[-45   1  40  32  45  30   5 -28  78 -61  37  -3 -21 -24 -26  23  55 -58
 -43   0  19  22 -23  25   0  24  21   7 -17  14  20 -34] -> 5
[-12   5  13 -16   4 -12  22   4 -11 -23   9  17  30 -17  17 -39 -21   8
 -20  14 -33  48 -15 -19  11 -10 -25  31  24 -29 -26  15] -> 4
[  2 -56  34  34  20  -7  24  19  -3 -18  18 -58 -36 -25  32   5 -31 -43
 -30 -14 -15  45  -1  -3   7 -26 -59  -8  -5 -38 -32  25] -> 1
[  9 -15  15   7  -1 -15  11 -52  -3 -44  12   2 -30  -1 -47  19  -6 -66
 -31 -17 -34 -11 -13 -41 -29  62  60   1 -36  32  12  -6] -> 4
[ 19   0   8  10  -8 -49 -10 -37 -24 -64 -11  12  31  19 -16  51  52 -56
 -22 -46 -15   8 -14  -2  -7  14  26 -23 -25  27  14  -9] -> 1
[-61 -25   2  12   1 -16   9   6  58 -40  26 -15 -33 -44   4 -21 -50 -64
  39 -13  19  64 -26 -36 -29 -24 -45  49  58  20  -1  -3] -> 8
[  6 -41  12   1  59  -2  12 -11  23   3  12 -44  -6 -36  -2 -28 -24 -66
 -77  35  12  24  -5 -10   1  21  26  -5 -13 -13 -37  19] -> 4
[ 23 -31  24 -27  19 -20  -1 -13   9 -22 -24  -9  28  12  36 -54   0 -38
  17   8 -11 -35  25   9  12  41  13 -20 -74 -22 -19  43] -> 3
[-17   5   8  15  -4 -28   8 -20  20 -37   8  38 -13  37  13 -16  84 -37
  36 -31 -19  18 -35  -9 -15 -28 -11  38  23  17  20  -3] -> 0
[  3 -23  16 -21 -29 -20 -28 -47  16  -3 -15 -59  16 -15 -20  44  11 -63
   4  -1   0  56   1 -15 -16  42  14  25 -32  18  16   1] -> 7
[ 19 -24  40   6  23 -17  14 -17 -10 -31 -18 -53  36   8   6  34  11  25
  -5  30   5 -44 -20   1   0  12  19 -23 -44 -14  -5  56] -> 1
[ 24 -35  16  29  22  12  -1   3 -53  21  16  -7   0  28  47  -4  49  13
 -24   2 -27  50  -6  27  36   5 -49  -1 -33 -64 -13  24] -> 3
[ -46  -41  -21  -14  -16    0  -16  -26   68  -68  -13   12   13    8
   20  -16   13 -114   49  -12  -23   25  -17  -30  -18   11  -15   22
   18   22   22  -47] -> 2
[-17  47  21  26  -5  62  33  30   6  14  28 -35 -47 -38  31  42  45  49
 -44 -21 -33  -7   1  34   3  -7 -35   1 -17 -14  11 -17] -> 7
[ 18  24   2  -6   4  39  20   5 -68  50 -28  -4  48   0 -23  13 -57  30
 -29  24 -29 -34  25   7   3  12  23 -30 -29 -14 -16 -17] -> 4
[ -7   8  -7 -11 -18 -17  -7  10 -13  51 -53 -42  63 -25  -3  20 -47 -22
  27  24  17 -39   8 -17 -12 -43  25  23 -17  44 -12  25] -> 0
[  1   1  16  -2  -8  30 -17  -6 -11  34 -14 -13  17 -30  22  34 -13 -22
   4   5  10  34  19  26   9 -36 -36   4 -14  -7  15 -20] -> 2
[-23   7  -7   9 -14  11  -4  14  12 -29  -9 -15  12 -20  37  41  30  14
   6  -4  -8 -50   1   1  -8   4  23  18 -20  38  17 -16] -> 6
[  0  29  11  19  14 -31   2 -11 -15  -8  14  18 -10 -21  -1 -32 -64 -47
  11  -3  11 -12  -7   5   6   0  15 -19 -40  -1 -39  19] -> 8
[ 52 -45  34 -34  18 -22  -7 -41 -45  -5 -30 -17  25  -1  44  26 -49 -19
  23  29  23 -14  40  24  -1 -31  -6 -23 -19 -25   9  41] -> 8
[ 11 -17   5  18  -5  30  -5   4  15 -21  -7 -36 -33 -38  33  57  -5  42
  -6  -9  10 -14  -3  20 -16  -8 -10  11 -19  23  18   3] -> 6
[  6 -17   5  -1  24   5   6  -5   2 -17  11  -2 -10  21  -7 -23 -61  10
  -5  21  -7  63 -14   7  14  19 -49  15  10 -47   4   4] -> 4
[ 57 -14  34 -32   1 -18  -5 -53 -53  16  -4   3  -2  -8  13 -26  -7 -43
   1 -25 -11  41  15   5 -34  -3 -17 -23 -55  10  -9   3] -> 4
[ -9   2 -22 -37 -33  -6 -39 -34  18 -18  30  17  -5   8 -11  38  42 -41
 -70   3 -23  12  25  -1  12  46  66  -1 -24  19  35 -43] -> 2
[ -5  -3  16 -20   0  -2  -3  -2  11 -59 -16 -51  28  14  17  93  51  29
 -11  -3   9 -18   6  17  -7   1 -16   1 -24  26  77   0] -> 1
[ 25 -40 -45  28   4 -23 -46 -28 -49  22   5   3   8  46 -24   3  -2 -13
 -15  34 -15   7 -39 -26  20  73  72 -14  11 -24 -23 -16] -> 6
[ -8 -20  15  28  29  -4   4   8 -23 -19  10 -29  10  -2  -1  22  34 -55
 -64   3 -31   7  10   4  11  33  38 -35 -27  -6 -10 -33] -> 1
[ -9 -27  -8  13 -12  19 -17 -33  56   2 -22 -17 -19   0  30 -24  33 -92
  19 -35  -5  -3  -3  -4 -17  -3  20  11  51  -1  -3 -16] -> 2
[ 37  22  12  20  -6  57   1  14 -79  10  12  16 -41  14  46  33  42  68
 -60 -10 -31 -10  32  42  25  -9  -3 -28 -42 -22 -12  -8] -> 6
[ -8   4 -13   3   7 -48 -24   4 -31  29  18   8  40  -8  -4   9 -48 -38
   1  43 -18 -14   0 -13   8   9  57   8 -12  19  21 -50] -> 0
[ 36  32  -8  22 -24   8 -13 -35 -10   1  -8  54 -18 -10 -78  32 -73 -24
 -22 -54 -16  57 -14  25   1 -11  25 -15   9   8   4 -54] -> 0
[-37 -23  16  44   3  21  14   5  19 -28   8 -24 -40 -22  12  35   5  15
  -4  -2 -18  72 -22  24  12  -6 -54  40   8 -35  -2  24] -> 8
[ 13  -9  14  36 -27  25  18 -37  15  14  17 -18 -43 -10 -55  77 -26 -10
 -21 -32  -6 -14 -28  -3 -26 -25  28   6 -21  23  14  -8] -> 0
[ -4  48  10 -32 -21   7  17  -7 -41  35  25  49  10 -12 -20  11  26  66
  -3 -19  -3  32  -1  21  -6 -35 -31 -23  -1 -14   5 -13] -> 8
[ -2  -1 -37   6   2  -5 -41 -27 -20   0 -37  15  48  29 -37  51  24 -57
 -28 -12   2   4  11  14   9  31  42 -15  29  21  19 -36] -> 5
[ -3  27  17  46 -14   5  14   1  -7 -58  10   1 -32 -24  16  22 -51 -10
  17 -28 -31  26 -23   5  -2   4 -46  19 -24   7 -11   3] -> 7
[ 56  16  27 -59 -17 -15 -19  -9 -71  50  -4 -32  16 -18  22  65 -14  33
 -33   8  24  40  54  21  15 -34 -43  -2 -13 -17  33  24] -> 7
[  0 -32  32  18  11  20   0  -2  22  19  29 -39 -18 -31  15  33 -12 -18
 -33  13  22   6  11   4  18 -11  19  16  17 -34   3 -16] -> 6
[  2  26   8   3  -8  22  -6 -11 -40  44  14 -20 -11  -7 -41  80  28   0
 -50  16 -31 -13   1   6   9  19  48 -13 -82  23  48 -44] -> 0
[ 11 -36  -7  33  -1  15 -10 -33  14 -29   6 -12   2  27  36  53  61 -14
  -3 -13  -7 -21 -33  19   4   1  11  -2 -15 -15  17 -26] -> 6
[ -7  54 -15 -47 -46  12  10 -30   5 -17  12  44  32  18 -88  50  45   6
 -46 -37   4  26  -4 -21 -15  13  22 -14  17  30  13 -33] -> 7
[ -1 -18 -21  -3  12 -26 -26 -22   7 -30  -5   9  -7  40  -2 -22   1 -58
 -13   1  -4 -30  17   1   0  50  36 -20 -12  14 -13  10] -> 5
[ -15   -8   19   34    8  -58  -14  -20   13  -48   10  -34  -29   -1
  -21    7   52 -105  -20  -47   -3   48  -29  -28   -4   37   11    9
  -30   27   -3   16] -> 1
[-16 -43   2   7 -10 -14  -3 -31  44 -26  37  16  -4 -15  28 -48 -37 -58
  33  10 -23  19 -43 -23 -13  -4  -7   6   5 -18 -30 -13] -> 2
[  4 -25  16  11   0  -3 -38 -52 -47 -43   3 -17  17 -15 -26 100 -17 -25
 -24  40 -14  72 -11  16   7  47  30   5 -79  19  40 -24] -> 8
[-18  71   6 -33 -13  -2   7  32 -25  -8  33  30  34 -47  -2  37 -19  21
 -48   2 -18  45  21   8  31 -17 -28   6   8  -6  26 -53] -> 7
[ -8 -69  10  15  19 -23 -16 -22  -8   9  22 -53 -59  -9  21 -10 -24 -70
  15  19  -2  39   0 -22 -17  29  -1  11  -4  -9  -1  16] -> 8
[ -3 -24 -26 -10  11 -13 -25 -20  40 -82 -30   1   6   1  11  24   5  11
  -3   3   0  21 -24  14   0  21 -19  18  30  16  21  28] -> 5
[ 24  -4  50  28  12  56  42 -45  -4 -52   8  23 -57  35 -21  21  46  14
 -22 -38 -29  23 -13  22 -18  12 -25  -3 -17 -22  15   8] -> 4
[ 12  24  11  33 -21  -1 -26 -48   3 -30  14   7   1  15 -11  22   1  22
 -50  -7 -13  -3 -21  19  24  27  71  18  15 -16 -23  33] -> 5
[  8  -2 -23  -4   2  -9 -11  -8 -14 -55  -7  46  -7  14  -4  -9  13 -20
  -2 -10 -20   1 -18 -16  10  31  10 -19 -21   8  -9 -18] -> 6
[-17 -25  15  -9  16 -60  13  13 -25 -40  21 -17  66  -8  -1  47  -3 -15
 -45  44 -17 -13  -6 -16  24  14  14 -19 -66  -4  -8  13] -> 1
[  0 -26 -18 -19  -8  -3   0 -15 -18 -19 -10  42  32  -2   9 -10 -24 -32
  20  18 -29   9 -13 -11  -2  -5 -24 -30 -39   2 -26 -12] -> 2
[-16  -2 -47  -1   9 -47 -18  10   2   8   2  16   7   3 -12 -35 -22 -58
 -10  20 -38 -18 -13 -25   4  38  62  -3  -2  20  -6 -35] -> 0
[ 10 -15  34 -22  18 -19 -14 -24  20  16   8   7  12  -4   8  13 -10 -58
 -11  27  32 -48  64  16   8   8  58 -10   1  -7  30 -13] -> 2
[ 12 -18 -37 -31 -10 -54 -41 -37 -20 -40  13  62  -2  24 -54 -20  54   1
 -14   2 -14  92 -51 -39  11  69  23   1  10  -1  -8  -5] -> 6
[-16  16  14  24  23   4   0  52 -33  43  15 -53  17  -6  84 -25 -54   3
  37  49  -6 -16  21  16  20 -10 -47  20   8 -41  -7  -6] -> 7
[-10  12  26  -1  -9  -9   7 -21  42 -43  21   1 -30   3   6   0  18 -71
  33 -51   7  40   1   3 -22  -1 -48  17   3   9  26 -28] -> 7
[ 68  -7  -7 -15   0  12  11 -52 -37 -12 -12  29 -16 -26  -1 -34 -49 -16
  -1 -55 -21  60 -50  -7 -41 -33 -53 -40  -6   5 -36   0] -> 4
[  22    0  -23   12   -5   -3    8    2  -14  -30    9    5  -46   34
   17  -18  -36   34   47  -20    7   32  -39   -2  -25   -8 -100   -2
    1    3  -20   39] -> 7
[  7 -22  -4 -14  12 -59 -17  -2 -24 -24  -8  21  75  25  39  -5  11  -6
  42  16   2   7  -9   0  17   8 -28  18 -24  -9  16  25] -> 3
[-13  31  11  36  13 -15   8  -5  33  18  30   2 -15 -16  30 -20   5 -14
 -12 -25  32 -27   1  41   0 -29  27   5  34 -16 -26  12] -> 8
[-30  -6 -31  11  -2   9 -20   0  42 -31  -5   5  10  35   8 -35  54 -44
  25 -37 -20  25 -21   9 -10  56 -11   9 -20  16  17 -35] -> 3
